Below is a small trained network, with its code and all its weights. Each question gives an input and a class and asks what happens when units are switched off, that is, made to give their printed mean instead of their output.

import numpy as np


def w(rows, s, z=0):
    codes = np.array(rows[::2]) - 128.0
    scale = np.full(codes.shape[1], s)
    scale[-1] = z or s
    return codes * scale


def norm(h):
    return h / np.sqrt((h * h).mean(-1, keepdims=True) + 1e-5)


def f(y):
    return np.maximum(y, 0)


def log_softmax(a):
    a = a - a.max(-1, keepdims=True)
    return a - np.log(np.exp(a).sum(-1, keepdims=True))


def net(x, mask):
    res = np.array(x, float).reshape(1, 3) / 4 @ E
    u = 0
    for l in range(3):
        y = f(norm(res) @ A[l][:, :-1].T + A[l][:, -1])
        res = res + np.where(mask[u : u + 7], y, B[l][:, -1]) @ B[l][:, :-1]
        u += 7
    return log_softmax(norm(res)[-1] @ U[:, :-1].T + U[:, -1])


A, B = {}, {}
E = w([
[149,186,134,204,9,117],'x0',
[160,68,98,138,155,188],'x1',
[145,129,81,174,139,67],'x2',
],0.011)
A[0] = w([
[2,141,252,88,58,218,120],'0.n0',
[126,132,146,129,230,87,181],'0.n1',
[142,3,95,152,149,100,99],'0.n2',
[249,110,148,93,48,229,178],'0.n3',
[50,121,187,99,139,52,251],'0.n4',
[140,57,102,204,197,78,81],'0.n5',
[188,85,119,122,33,191,78],'0.n6',
],0.007,0.0027)
B[0] = w([
[170,51,117,147,143,37,254],'0.n0',
[112,73,146,160,100,172,204],'0.n1',
[178,224,150,113,125,148,191],'0.n2',
[135,50,138,154,101,178,239],'0.n3',
[98,195,179,72,146,92,225],'0.n4',
[170,157,175,2,166,73,195],'0.n5',
[109,182,125,130,84,214,201],'0.n6',
],0.0086,0.0058)
A[1] = w([
[116,143,141,250,79,138,136],'1.n0',
[83,131,165,143,118,67,1],'1.n1',
[94,86,91,127,111,158,163],'1.n2',
[108,148,145,161,137,72,114],'1.n3',
[83,147,85,132,143,195,109],'1.n4',
[60,119,109,122,160,113,171],'1.n5',
[189,140,101,116,137,120,42],'1.n6',
],0.012,0.0031)
B[1] = w([
[134,136,109,129,173,185,254],'1.n0',
[50,117,147,122,94,72,187],'1.n1',
[128,104,128,199,131,86,164],'1.n2',
[73,216,119,142,129,105,192],'1.n3',
[99,195,157,249,68,120,144],'1.n4',
[91,162,153,107,105,158,164],'1.n5',
[150,58,84,119,82,72,157],'1.n6',
],0.011,0.0075)
A[2] = w([
[141,85,104,246,106,114,253],'2.n0',
[165,60,111,155,195,137,157],'2.n1',
[219,111,95,122,174,69,75],'2.n2',
[103,52,144,81,113,132,50],'2.n3',
[184,137,2,176,168,174,180],'2.n4',
[112,48,114,167,174,167,135],'2.n5',
[187,99,140,254,81,191,221],'2.n6',
],0.0099,0.0017)
B[2] = w([
[106,80,127,116,186,181,207],'2.n0',
[166,194,107,208,18,79,176],'2.n1',
[215,89,4,94,32,157,169],'2.n2',
[163,152,106,93,94,180,154],'2.n3',
[107,88,214,97,97,87,199],'2.n4',
[75,143,123,97,77,22,177],'2.n5',
[112,51,141,165,198,170,254],'2.n6',
],0.011,0.0094)
U = w([
[44,194,210,100,81,22,187],'0',
[117,150,159,32,199,173,137],'1',
[235,94,29,81,55,131,184],'2',
[76,246,101,221,121,147,95],'3',
[156,163,82,119,119,88,53],'4',
[166,202,67,125,177,155,25],'5',
[92,43,173,213,148,200,173],'6',
[174,186,80,153,187,140,2],'7',
],0.014,0.007)

Each question gives the input, the list of numbers given to net, and the class t.
The units are the neurons (one row each of A and B). Each row of codes is followed by its name. A weight is (code - 128) times the scale printed after its matrix; where a second scale follows, it is the last column's (A, B and U).
mask holds one flag per neuron, layer by layer. A switched-off neuron (its flag False) gives its mean, the last column of its row in B, instead of its output. The means were averaged over made-up inputs and are rounded, as every weight is.
A unit's drop is (log p(t) with every unit on - log p(t) with that unit switched off) / (log p(t) with every unit on - log p(t) with every unit switched off).
most important unit: the unit with the biggest drop
k most important neurons: the k neurons with the biggest drops, biggest first
top k neurons in layer l: the k neurons of layer l with the biggest drops, biggest first
drop when u is switched off: that unit's drop, to one decimal
input [-8,1,3], class 2: top 3 neurons in layer 1 => (1.n3 1.n1 1.n0)
input [-2,-4,-8], class 0: 2 most important neurons => (0.n0 2.n6)
input [5,-4,-1], class 3: 3 most important neurons => (0.n5 2.n4 1.n0)
input [-5,6,-2], class 0: top 2 neurons in layer 0 => (0.n0 0.n6)
input [-8,-6,-3], class 0: most important unit => 2.n6
input [-4,4,-2], class 0: 3 most important neurons => (2.n5 0.n6 0.n0)
input [-3,1,-7], class 2: 4 most important neurons => (0.n0 2.n3 1.n3 1.n1)
input [2,-3,-8], class 2: 2 most important neurons => (0.n3 2.n3)
input [-3,-1,0], class 1: top 3 neurons in layer 0 => (0.n0 0.n1 0.n6)
input [-2,1,-2], class 0: 2 most important neurons => (2.n5 0.n5)
input [-4,0,3], class 2: 3 most important neurons => (0.n5 0.n2 1.n3)
input [-4,-3,-1], class 0: top 2 neurons in layer 2 => (2.n6 2.n0)
input [-5,2,-2], class 0: 2 most important neurons => (2.n6 0.n1)
input [7,-6,8], class 3: most important unit => 1.n0
input [8,-4,2], class 3: top 2 neurons in layer 0 => (0.n3 0.n1)
input [-8,7,-5], class 0: 2 most important neurons => (2.n5 2.n6)
input [-4,-1,5], class 2: 4 most important neurons => (0.n5 2.n2 0.n2 1.n1)
input [5,-3,4], class 3: top 2 neurons in layer 0 => (0.n5 0.n3)
input [-4,7,0], class 2: top 2 neurons in layer 0 => (0.n5 0.n6)
input [-6,0,-5], class 0: top 2 neurons in layer 0 => (0.n5 0.n1)
input [-5,-4,-1], class 0: top 2 neurons in layer 2 => (2.n6 2.n0)
input [-5,0,7], class 2: top neuron in layer 2 => (2.n2)
input [-4,-5,-6], class 0: top 2 neurons in layer 2 => (2.n6 2.n0)
input [7,-6,6], class 3: drop when 2.n5 is switched off => 0.2
input [-3,-4,-5], class 0: drop when 0.n0 is switched off => 0.1
